Below are the code and all the weights of a small trained network. Each question names an input and a class and asks about switching units off, where a switched-off unit gives its printed mean instead of its output.

import numpy as np


def w(rows, s, z=0):
    codes = np.array(rows[::2]) - 128.0
    scale = np.full(codes.shape[1], s)
    scale[-1] = z or s
    return codes * scale


def norm(h):
    return h / np.sqrt((h * h).mean(-1, keepdims=True) + 1e-5)


def f(y):
    return np.maximum(y, 0)


def log_softmax(a):
    a = a - a.max(-1, keepdims=True)
    return a - np.log(np.exp(a).sum(-1, keepdims=True))


def net(x, mask):
    res = np.array(x, float).reshape(1, 7) / 4 @ E
    u = 0
    for l in range(4):
        y = f(norm(res) @ A[l][:, :-1].T + A[l][:, -1])
        res = res + np.where(mask[u : u + 3], y, B[l][:, -1]) @ B[l][:, :-1]
        u += 3
    return log_softmax(norm(res)[-1] @ U[:, :-1].T + U[:, -1])


A, B = {}, {}
E = w([
[175,163,80,192,112,161,64,152,160,157],'x0',
[134,137,202,236,101,103,141,188,119,191],'x1',
[180,164,106,50,104,86,188,138,161,140],'x2',
[47,119,3,106,159,152,93,173,197,214],'x3',
[185,133,81,149,165,120,173,131,63,98],'x4',
[216,162,59,176,89,112,81,130,86,64],'x5',
[127,179,63,175,100,96,101,174,169,186],'x6',
],0.014)
A[0] = w([
[79,57,130,88,210,230,93,76,116,89,20],'L0N1',
[1,93,146,88,133,142,79,70,132,78,2],'L0N2',
[115,155,101,145,65,144,37,147,178,149,8],'L0N3',
],0.036,0.0075)
B[0] = w([
[165,1,236,97,187,128,129,65,180,132,254],'L0N1',
[134,59,184,78,95,66,129,125,156,154,245],'L0N2',
[160,164,76,155,165,93,74,155,197,129,245],'L0N3',
],0.019,0.022)
A[1] = w([
[167,121,133,187,232,196,209,154,99,201,63],'L1N1',
[73,145,169,147,105,90,155,201,206,254,53],'L1N2',
[130,181,165,113,184,150,221,141,166,195,4],'L1N3',
],0.038,0.0038)
B[1] = w([
[158,37,176,168,117,161,153,132,183,105,159],'L1N1',
[130,75,139,87,234,77,145,155,252,110,254],'L1N2',
[148,51,197,138,104,160,138,95,99,129,165],'L1N3',
],0.019,0.032)
A[2] = w([
[197,194,231,7,99,82,252,121,21,64,76],'L2N1',
[205,52,157,131,202,73,176,155,216,54,255],'L2N2',
[86,111,182,123,129,170,161,158,95,142,135],'L2N3',
],0.027,0.005)
B[2] = w([
[196,200,185,122,33,87,139,118,74,92,151],'L2N1',
[47,191,66,213,9,242,118,131,77,149,254],'L2N2',
[94,173,134,74,214,153,140,130,84,107,136],'L2N3',
],0.014,0.08)
A[3] = w([
[63,149,109,140,116,122,170,151,66,120,117],'L3N1',
[188,189,100,223,125,101,76,125,5,27,185],'L3N2',
[196,174,3,108,175,149,109,109,41,108,5],'L3N3',
],0.034,0.0023)
B[3] = w([
[76,149,86,190,31,145,120,170,98,166,178],'L3N1',
[154,163,125,130,75,138,194,105,20,99,251],'L3N2',
[64,156,127,120,153,235,170,123,2,85,170],'L3N3',
],0.012,0.021)
U = w([
[107,3,232,72,166,132,168,45,194,145,28],'0',
[143,225,2,163,235,125,70,155,219,137,49],'1',
[165,233,109,167,71,159,142,65,17,69,251],'2',
],0.0091,0.0016)

Each question gives the input, the list of numbers given to net, and the class t.
The units are the neurons (one row each of A and B). Each row of codes is followed by its name. A weight is (code - 128) times the scale printed after its matrix; where a second scale follows, it is the last column's (A, B and U).
mask holds one flag per neuron, layer by layer. A switched-off neuron (its flag False) gives its mean, the last column of its row in B, instead of its output. The means were averaged over made-up inputs and are rounded, as every weight is.
A unit's drop is (log p(t) with every unit on - log p(t) with that unit switched off) / (log p(t) with every unit on - log p(t) with every unit switched off).
The circuit of an input: a set's keep is (log p(t) with only the set's units on - log p(t) with every unit switched off) / (log p(t) with every unit on - log p(t) with every unit switched off). Starting from all 12 units, units are removed one at a time, each time the one whose removal leaves the highest keep (on an exact tie, the one counted first), for as long as the keep stays at least 0.8.
circuit, biggest first: the units of the circuit, biggest drop first
unit that matters most: the unit with the biggest drop
k most important neurons: the k neurons with the biggest drops, biggest first
top k neurons in layer l: the k neurons of layer l with the biggest drops, biggest first
drop when u is switched off: that unit's drop, to one decimal
input [1,-3,6,1,-3,-2,2], class 1: 2 most important neurons	(L0N1, L1N2)
input [5,4,3,8,-3,8,-8], class 1: circuit, biggest first	(L0N3)
input [7,5,-8,-6,-6,-3,-1], class 1: circuit, biggest first	(L1N2, L0N1)
input [4,1,6,2,7,-4,0], class 0: 3 most important neurons	(L0N3, L1N1, L1N3)
input [-7,-7,8,-2,2,-6,-1], class 2: 2 most important neurons	(L1N2, L2N1)
input [6,4,3,2,1,8,2], class 1: 2 most important neurons	(L0N3, L2N1)
input [-1,5,2,8,8,2,2], class 1: top 2 neurons in layer 3	(L3N2, L3N3)
input [4,2,-1,-6,-7,-1,-1], class 1: circuit, biggest first	(L0N1, L1N2)
input [-4,-8,-6,-1,-5,5,7], class 0: 2 most important neurons	(L0N2, L0N1)
input [-7,-3,-1,-1,-1,6,-4], class 0: 2 most important neurons	(L0N1, L0N2)
input [8,-3,-1,-1,5,-5,4], class 1: 3 most important neurons	(L0N3, L2N1, L1N3)
input [-1,3,1,-6,3,-5,7], class 0: 2 most important neurons	(L0N3, L1N3)
input [5,0,-3,2,-4,4,-7], class 0: 2 most important neurons	(L0N1, L0N2)
input [8,0,2,2,-8,1,-6], class 1: unit that matters most	L0N3
input [4,7,-1,-4,7,-7,8], class 0: top 2 neurons in layer 0	(L0N3, L0N2)
input [2,8,3,2,5,-3,2], class 0: top 2 neurons in layer 0	(L0N3, L0N2)
input [7,-3,-8,-7,-2,-3,0], class 0: top 2 neurons in layer 0	(L0N1, L0N2)
input [4,4,7,3,-3,6,-2], class 1: 2 most important neurons	(L0N3, L2N1)
input [-2,-3,-4,2,6,-1,3], class 0: drop when L0N1 is switched off	3.4
input [-6,-8,-8,-5,6,-2,7], class 0: circuit, biggest first	(L0N1)
input [7,-6,1,-7,-4,-6,8], class 1: drop when L0N3 is switched off	0.1
